Each row is followed by its class.
126,-28,-157,77,-186,93,-64,-326,-433,-435,-436,174,-266,123,-44,-56,196,-100,13,-153,-91,215,-24,106,-768,240,124,-30,-125,-52,-96,78,-162,79,114,453,384,153,14 : Q448
81,-333,-200,401,11,77,-152,255,60,-18,-185,97,-14,157,-68,6,107,-19,-32,46,-11,-56,-244,421,-286,197,-134,368,-192,-248,104,108,-286,65,326,-60,64,18,-301 : Q207
35,30,60,121,408,-220,-47,259,341,272,232,-241,41,-101,42,270,464,6,-193,437,32,104,49,477,84,381,108,98,129,-235,-200,382,111,-18,-210,50,58,-30,-230 : Q437
-67,29,128,132,72,-106,413,-115,177,54,413,-281,57,-321,-153,262,77,-227,253,168,414,284,322,-61,-76,-157,-18,-302,-245,-264,51,161,348,130,36,221,-525,42,-183 : Q973
-286,7,-339,52,473,177,148,-163,60,-76,-320,-227,-133,-424,79,252,30,47,-22,-41,802,-81,26,265,-581,-127,-105,-151,40,24,-97,560,-206,-76,-177,76,-5,144,-355 : Q557
-53,105,-376,319,354,76,219,-47,224,-52,-175,-150,128,25,-261,86,359,214,-174,-224,731,-369,35,-79,128,-78,-300,-34,-153,-247,-80,49,-199,43,139,90,-351,-18,-136 : Q877
-116,-227,-266,313,608,183,255,256,295,-138,442,-28,-26,-22,58,429,175,151,-292,-136,170,-111,-39,181,151,466,165,374,-84,18,22,22,212,239,-445,200,44,1,-2 : Q437
416,26,454,66,-395,207,-320,317,-17,-5,-151,-287,-53,338,-27,329,-37,-81,146,195,-175,209,76,396,-195,222,187,-47,239,-103,-17,-407,231,185,-72,64,130,570,113 : Q597
-53,-169,363,-175,120,-206,129,176,213,-182,143,-17,-77,-435,-29,255,-138,78,72,-181,304,-82,-63,207,344,444,265,502,105,13,-189,128,177,174,-464,50,-125,37,-234 : Q193
-118,-68,203,-182,168,-230,-65,391,121,-75,394,40,67,104,0,-33,-218,-237,-74,-138,-150,-277,-125,290,540,384,339,373,126,143,154,-138,149,247,161,41,-295,140,-65 : Q207
-21,41,299,-172,-62,319,368,53,-153,156,-336,-177,229,23,-243,-29,139,-312,317,33,240,203,-124,349,355,279,-429,-340,121,125,244,172,107,-225,110,-455,-416,11,-173 : Q448
-134,54,30,-143,-136,-195,130,-252,84,-127,46,-58,143,-30,118,279,214,-3,-205,-235,405,219,-54,453,46,354,610,180,112,159,-398,-106,45,-20,-123,290,-43,168,-276 : Q658
-202,-25,-466,77,-40,136,-20,-17,244,333,-165,23,164,-108,159,470,76,244,-18,-47,45,-126,-344,250,-251,395,-184,-308,179,-236,201,-64,195,-338,-237,-133,-111,-222,98 : Q193
-148,224,-477,35,263,148,139,231,176,154,-234,-190,78,143,-14,146,86,118,197,-287,253,-186,-181,472,92,103,-225,-36,222,-483,164,11,122,-21,-77,172,-229,178,181 : Q207
-19,-194,248,-185,133,-54,118,190,110,-205,574,70,60,-344,-50,215,-13,-16,33,67,125,143,83,304,1,341,302,414,140,106,-66,263,163,267,-253,17,-125,293,-231 : Q674
171,-151,-423,4,-414,200,7,-251,247,-219,151,362,-183,303,155,-201,-224,104,106,-109,-231,96,67,-185,172,-52,-275,-21,-191,192,-55,-40,-482,-38,116,336,454,235,241 : Q658
245,-64,85,-187,34,-49,-399,175,-272,-235,-182,-16,-36,217,79,-687,-372,-114,159,63,57,274,-31,-368,-87,-287,4,-188,282,464,82,-45,-76,-19,38,-150,338,289,195 : Q193
329,-84,183,-6,-50,-69,-422,-54,42,-211,-251,39,-220,486,-149,-229,-26,-178,-6,-193,53,-114,155,38,476,-290,42,-30,406,513,-285,-112,92,424,-532,71,144,300,3 : Q557
206,96,-43,-50,-129,-13,182,-231,72,-308,-256,41,-422,185,-288,-138,477,-23,221,275,-1,335,266,-240,328,-39,-19,-78,119,-90,-196,-198,-65,147,16,299,176,222,-94 : Q207
20,-262,-197,240,-79,258,16,-153,-202,-400,-523,350,-192,130,107,29,-25,-26,296,-557,328,-129,-143,-30,13,48,290,63,29,-180,-336,-321,-221,222,-1,236,-80,418,-113 : Q437
-245,41,-172,-289,-213,-130,-211,256,-30,-81,221,-272,-13,66,-97,59,-291,-75,3,83,-65,-42,-22,126,315,-441,-54,-45,303,366,-150,56,-6,-104,156,-281,75,472,-175 : Q557
433,-23,-325,-61,-416,-84,113,19,-318,-129,-402,-253,-161,127,-6,-73,244,-146,-101,-335,528,-208,185,37,139,-77,210,39,395,742,-66,-173,-152,282,-671,247,585,-31,250 : Q674
-34,-198,-114,108,-51,95,668,327,173,102,77,23,-141,-166,16,94,139,-170,379,141,-217,45,-19,482,342,273,478,384,208,-151,52,222,85,172,-289,300,212,2,-51 : Q557
-35,-135,176,376,-108,-83,272,-314,511,83,-368,30,-165,65,-266,38,207,-450,459,328,144,194,-139,98,164,84,-508,-98,-182,-70,-62,165,50,109,279,115,-153,-251,-344 : Q597
36,270,157,211,-512,77,-138,-34,-192,-301,-244,166,-145,401,-81,45,-86,-229,-5,-39,-256,486,30,144,-102,104,394,321,363,3,-138,-210,148,320,-10,106,455,151,197 : Q437
224,95,-36,-18,44,106,502,305,-173,171,805,-248,94,101,129,-49,59,7,-380,-194,249,218,54,91,-15,166,239,-21,166,19,90,-260,-90,265,-71,140,-227,256,-194 : Q658
-147,196,180,351,-82,-70,-235,140,223,50,-22,-46,-55,235,56,158,519,-22,-189,199,485,113,-149,230,-131,440,-147,76,-175,-118,188,-325,11,13,79,-25,-73,-367,129 : Q973
-77,-61,-76,462,22,-85,288,296,52,34,302,-298,0,-184,-123,142,-75,-106,79,219,251,188,2,374,0,-11,172,111,-151,-234,228,273,103,86,-583,109,272,-161,-424 : Q658
-107,144,223,301,-170,-234,55,-36,160,180,-354,-315,438,-54,62,174,324,-411,621,295,170,-163,85,-186,385,-794,-58,-483,-66,-158,52,84,127,-375,-174,-25,-295,-257,-395 : Q557
-19,30,170,-31,-170,-25,520,136,198,-214,75,-44,-114,-117,-48,386,250,195,-241,-87,-174,374,-189,164,21,676,248,176,336,-273,-212,-184,285,243,213,268,-315,237,203 : Q877
-11,-61,64,58,-313,93,-161,88,242,29,215,-258,172,-1,-16,365,-12,145,-114,165,105,44,14,62,338,421,207,-278,226,286,-119,-204,107,45,-531,-271,-107,139,-456 : Q557
-27,-227,119,-308,-21,243,134,287,-99,19,758,-209,130,-158,-293,13,49,145,11,27,-96,340,-5,560,171,276,-118,239,-75,-196,96,8,-90,156,-306,104,113,101,-173 : Q448
-33,163,-661,78,-154,166,243,-243,-303,128,-188,76,-229,71,14,-203,-7,-39,-87,-257,228,-159,147,369,-355,-59,65,-98,275,322,-119,340,-228,449,-115,174,316,115,268 : Q207
-100,39,4,174,13,79,583,44,126,-16,-375,-231,80,-64,-93,104,154,-243,241,-54,423,-203,279,-53,172,-366,-3,-11,-246,-95,167,535,-27,-108,363,228,-35,-222,30 : Q207
-141,251,-372,282,-63,119,74,213,-289,-171,189,-46,50,133,26,-1,69,148,-345,44,-138,86,-453,335,-231,521,-223,-174,-117,-228,162,-246,-40,-206,68,-122,108,236,341 : Q207
-127,265,-93,155,467,45,200,189,-68,-48,-124,-172,-53,-3,-208,365,460,-144,94,121,391,330,135,206,-175,248,71,5,-36,-563,29,-1,363,39,434,57,290,-170,27 : Q207
-150,13,-93,65,-67,363,308,-395,305,51,-469,48,-76,381,-53,-3,301,-187,0,225,-100,195,107,-30,117,-138,153,-271,134,221,151,-29,-10,-209,40,401,-15,-175,186 : Q448
70,283,83,246,74,65,363,34,121,-106,-330,-279,71,-247,-267,277,237,-162,429,215,218,-64,347,-244,344,-16,-170,-123,55,-211,-18,182,-130,106,128,190,-146,-226,-40 : Q597
189,131,-214,294,-45,25,306,75,-192,-142,-403,-171,-206,95,-159,-35,338,-287,215,-51,170,442,175,155,-39,370,472,174,-122,-446,-137,-195,290,278,57,468,10,80,135 : Q877
-235,78,-330,-308,533,-125,-28,-74,-300,-165,-289,2,-32,-173,-114,32,184,-153,-43,-322,531,-255,-67,305,-748,-310,-180,311,141,-82,34,571,-102,-155,403,131,62,79,-51 : Q973
-136,-185,-53,-45,84,62,153,-263,116,-65,-48,121,-80,-128,-312,182,-14,-273,92,-2,280,-66,34,-175,-55,-69,-434,107,73,312,60,542,140,-10,-163,-279,-343,-203,-575 : Q597
249,-26,-236,-61,-426,77,-119,82,-116,-467,-375,340,-181,217,-121,-68,109,-4,118,-295,-25,179,53,242,700,264,24,216,211,-28,-141,-262,60,156,-265,-42,0,481,428 : Q877
49,-27,-293,86,-56,332,279,50,-291,-8,254,-3,-308,-2,-298,-42,-146,-245,10,-92,430,305,20,330,-471,-162,-197,27,90,-404,148,-184,-99,360,289,3,56,493,-133 : Q973
211,194,112,141,-342,115,80,40,-628,-83,-582,-477,-37,131,-187,-169,428,28,-140,-286,592,93,157,-162,-268,-180,27,131,-50,181,-51,-349,-224,307,179,-228,-57,11,-163 : Q973
-86,-74,73,28,-4,27,-21,-268,-120,-322,50,101,-145,-94,18,62,-166,-200,-195,82,231,424,220,-20,-19,161,465,-81,-197,314,225,-326,14,-29,-58,152,444,-254,132 : Q973
-473,19,5,-217,-19,-54,38,301,1,-19,513,45,82,-187,-6,-91,-173,-34,-128,-245,282,-74,214,370,198,-152,445,575,-52,-122,-13,611,-56,262,159,-22,-67,34,-180 : Q674
-124,-41,-53,-20,-130,74,40,-129,135,-57,-166,-84,-172,-1,-140,252,20,0,-78,-59,458,179,201,34,507,-51,-319,-181,-85,433,-28,79,122,-79,-97,-401,-362,-15,-131 : Q193
60,151,199,-54,-328,170,-305,-223,88,-253,-185,25,-225,303,-146,-152,-88,-150,-92,195,-233,386,156,-18,148,-68,-1,-17,488,417,-75,-30,-146,298,-356,136,39,202,-61 : Q193
84,-73,-127,359,-98,-163,117,205,-182,219,-358,-125,60,-19,170,250,220,-83,153,-293,695,97,-94,392,-31,42,298,-172,106,-271,-329,-142,48,-94,-131,49,-128,-187,-112 : Q448
-68,-144,-77,-86,-288,103,366,-34,-272,-74,7,-49,-299,124,-175,-333,128,-91,-120,15,-274,35,-134,167,308,-380,-28,18,14,121,-109,-228,-156,155,-6,140,518,280,245 : Q448
187,301,138,28,74,23,210,-364,630,296,-66,-182,-14,-113,-110,393,124,115,442,42,248,-163,133,80,-102,35,-556,-211,7,-512,-106,-122,-303,54,48,562,-568,16,-370 : Q877
-48,604,147,114,-162,18,-87,-59,-10,-41,-153,-17,-91,288,102,-382,-175,-221,229,166,-160,241,139,-152,12,51,37,283,-190,-12,133,-32,-106,115,146,146,881,-211,301 : Q658
-132,143,-14,-178,25,-16,252,12,91,46,-283,-273,-44,-14,112,-21,262,-84,-16,107,164,386,-178,43,-23,158,-254,23,67,207,222,-144,-49,-202,208,-22,-112,-183,-51 : Q877
-230,16,-80,-162,251,87,247,-30,277,109,131,-448,-91,-154,-68,17,-3,78,-166,98,263,-75,-42,133,255,217,28,-396,151,109,26,249,170,-1,-700,202,365,-23,-119 : Q674
3,98,-447,368,-14,148,-31,242,171,133,332,-170,19,135,26,205,29,72,-268,266,-98,417,-156,46,-552,381,-313,-229,-82,-481,141,135,145,-236,-25,133,50,-111,124 : Q877
76,7,278,7,59,136,38,333,129,-129,457,-39,273,-100,-166,200,382,166,303,90,215,214,121,481,528,91,-6,246,1,-486,-189,-50,-26,75,-341,163,-371,332,85 : Q658
194,257,86,-154,-61,-27,-287,61,-196,-293,-39,-9,-287,43,-64,-47,25,0,261,-104,187,385,-85,319,122,50,-387,206,259,-207,-302,-522,-203,249,-199,91,-121,521,94 : Q207
101,65,-49,217,-139,-90,212,381,164,257,530,-39,251,-355,83,655,24,170,184,119,-184,112,-10,336,26,471,100,331,281,-159,-68,-22,310,210,-407,-331,63,-104,-156 : Q557
2,-79,-246,325,-240,360,416,-139,-172,76,-215,-209,61,169,-85,249,45,-16,48,-37,325,334,141,103,-236,-292,-102,-404,-192,87,192,58,-396,-428,268,93,-218,-253,-315 : Q437
-46,95,129,245,37,99,325,-112,362,-44,-152,26,-163,-31,-255,196,322,-42,159,16,812,43,352,-144,-51,-23,-47,-29,-143,-344,-50,393,138,201,258,66,-405,-6,-272 : Q674
-265,464,351,-108,186,163,-269,159,17,-277,635,209,217,111,39,216,205,215,-137,287,-138,355,233,-27,-143,193,-60,330,-149,-109,235,221,-41,-206,160,-133,306,-206,123 : Q658
138,-278,-297,340,48,176,413,329,-319,185,-314,-313,-159,-204,-106,37,395,67,-94,-2,-14,175,-247,357,-62,177,-186,48,-153,-436,163,-156,22,145,-244,-155,325,-127,-48 : Q448
-78,-64,-29,102,-165,174,-112,42,-351,-157,130,323,97,323,153,-273,22,28,183,-227,247,318,37,95,-336,326,365,265,-147,370,41,96,-72,-87,-56,-39,166,-287,50 : Q973
89,199,167,-32,-263,124,397,-296,66,-145,72,-95,-9,234,-266,-191,218,-160,276,133,132,157,473,-413,19,-467,-163,-93,-257,258,312,77,34,124,253,341,-414,-37,137 : Q207
-91,-111,257,324,-49,331,349,45,231,-107,-538,-128,-139,135,-265,-188,337,-454,588,402,-134,331,8,-231,420,52,-80,-133,39,-370,28,282,-30,158,75,202,-310,-21,-501 : Q658
66,110,109,2,-144,37,251,-31,-213,-162,-304,-301,-285,-90,-370,159,430,85,-269,206,71,373,39,-57,-215,527,396,53,-28,-243,-175,-223,311,-76,30,237,-267,33,159 : Q193
-103,186,200,155,-44,85,-22,12,-23,-378,374,190,-203,217,-32,156,208,164,-130,25,144,375,46,111,-126,298,100,159,-14,-58,-20,-34,126,93,-317,109,-27,156,-27 : Q437
32,197,82,397,-13,27,170,51,64,-88,-151,-77,-92,-127,-53,472,122,-51,458,-73,775,-261,211,-353,-450,-483,-265,-72,-217,-464,-48,126,-44,-132,169,77,-516,45,-395 : Q557
15,-356,-269,199,111,-162,105,206,-181,91,-486,-130,-179,69,79,-274,121,15,-76,-310,468,61,-282,189,-337,-286,70,124,-135,-212,4,-63,74,169,398,-114,244,40,-91 : Q207
24,66,5,30,609,75,292,-325,370,-38,-420,-104,79,-301,-17,338,248,-144,525,-194,563,-187,64,-307,-233,127,-400,65,-6,-189,-171,304,205,172,-30,231,-482,52,-269 : Q437
-156,2,56,182,274,-98,-57,242,-103,200,-273,-201,101,-76,62,337,275,93,-155,-250,565,82,-394,551,-20,179,79,-122,169,-300,-272,-393,266,-29,30,-289,-46,-109,56 : Q557
126,9,-281,241,-165,-39,106,62,-584,-181,-84,-158,-171,286,31,-136,-21,-147,-333,-265,115,1,57,-575,-556,-156,66,55,-160,679,-12,52,85,77,181,-19,162,-204,233 : Q658
-279,-26,-335,125,2,20,-133,-84,188,73,-820,96,-120,76,283,57,132,120,39,-341,347,-125,-500,34,90,156,-514,7,20,20,-228,-221,-236,-170,359,-333,-330,-62,-43 : Q877
263,73,-126,257,-41,25,-85,177,-322,-149,-70,-32,116,207,36,31,266,195,-107,-180,172,339,156,-223,-746,65,494,451,-214,-502,-65,8,339,-48,-31,100,245,-39,-23 : Q207
-58,-144,19,233,-139,251,228,-27,136,90,-321,156,-145,208,-63,-125,-367,-188,462,-237,154,410,171,-351,275,333,77,220,-231,326,-39,176,396,115,146,-190,-398,-449,99 : Q193
39,-95,99,232,271,21,77,-141,120,101,154,145,50,-14,102,63,81,64,-305,-32,426,152,6,535,-290,145,267,159,-26,51,85,-2,178,341,-175,-249,-149,253,-344 : Q207
164,108,68,246,-410,186,-89,-195,137,-201,-140,81,-280,140,-197,-49,64,149,80,303,18,454,36,6,-262,196,-146,-122,9,-233,-169,-74,-202,-15,-113,294,15,168,113 : Q193
-70,-45,-355,360,-47,-40,163,335,46,-37,-381,-270,-285,48,30,121,456,79,-162,122,198,-141,-9,150,-298,-183,202,172,95,-189,131,71,-87,246,1,293,504,-39,13 : Q877
-352,126,-176,36,124,46,225,-191,172,330,165,-267,-73,-211,-324,232,-92,262,-184,165,50,14,-148,277,-59,-38,-67,-84,423,-21,-334,14,-2,193,-157,-145,-54,8,-372 : Q597
169,239,-244,172,-346,63,407,89,-381,-340,-423,-156,-227,169,121,16,292,-147,85,-466,-52,220,133,-186,506,37,116,-83,154,36,-115,-218,247,288,-513,224,186,72,435 : Q674
-352,269,200,174,-76,276,352,-147,345,80,-48,109,-143,85,-360,-29,-23,-240,267,355,499,184,22,-51,321,-113,-358,-42,-93,-189,162,119,227,-105,203,-314,-263,44,68 : Q437
18,150,0,276,165,33,105,-44,5,-372,-125,-42,-32,-118,-181,139,441,-120,-15,3,899,272,120,84,3,327,-85,232,-390,-252,27,-94,-54,13,-89,76,165,-145,-207 : Q877
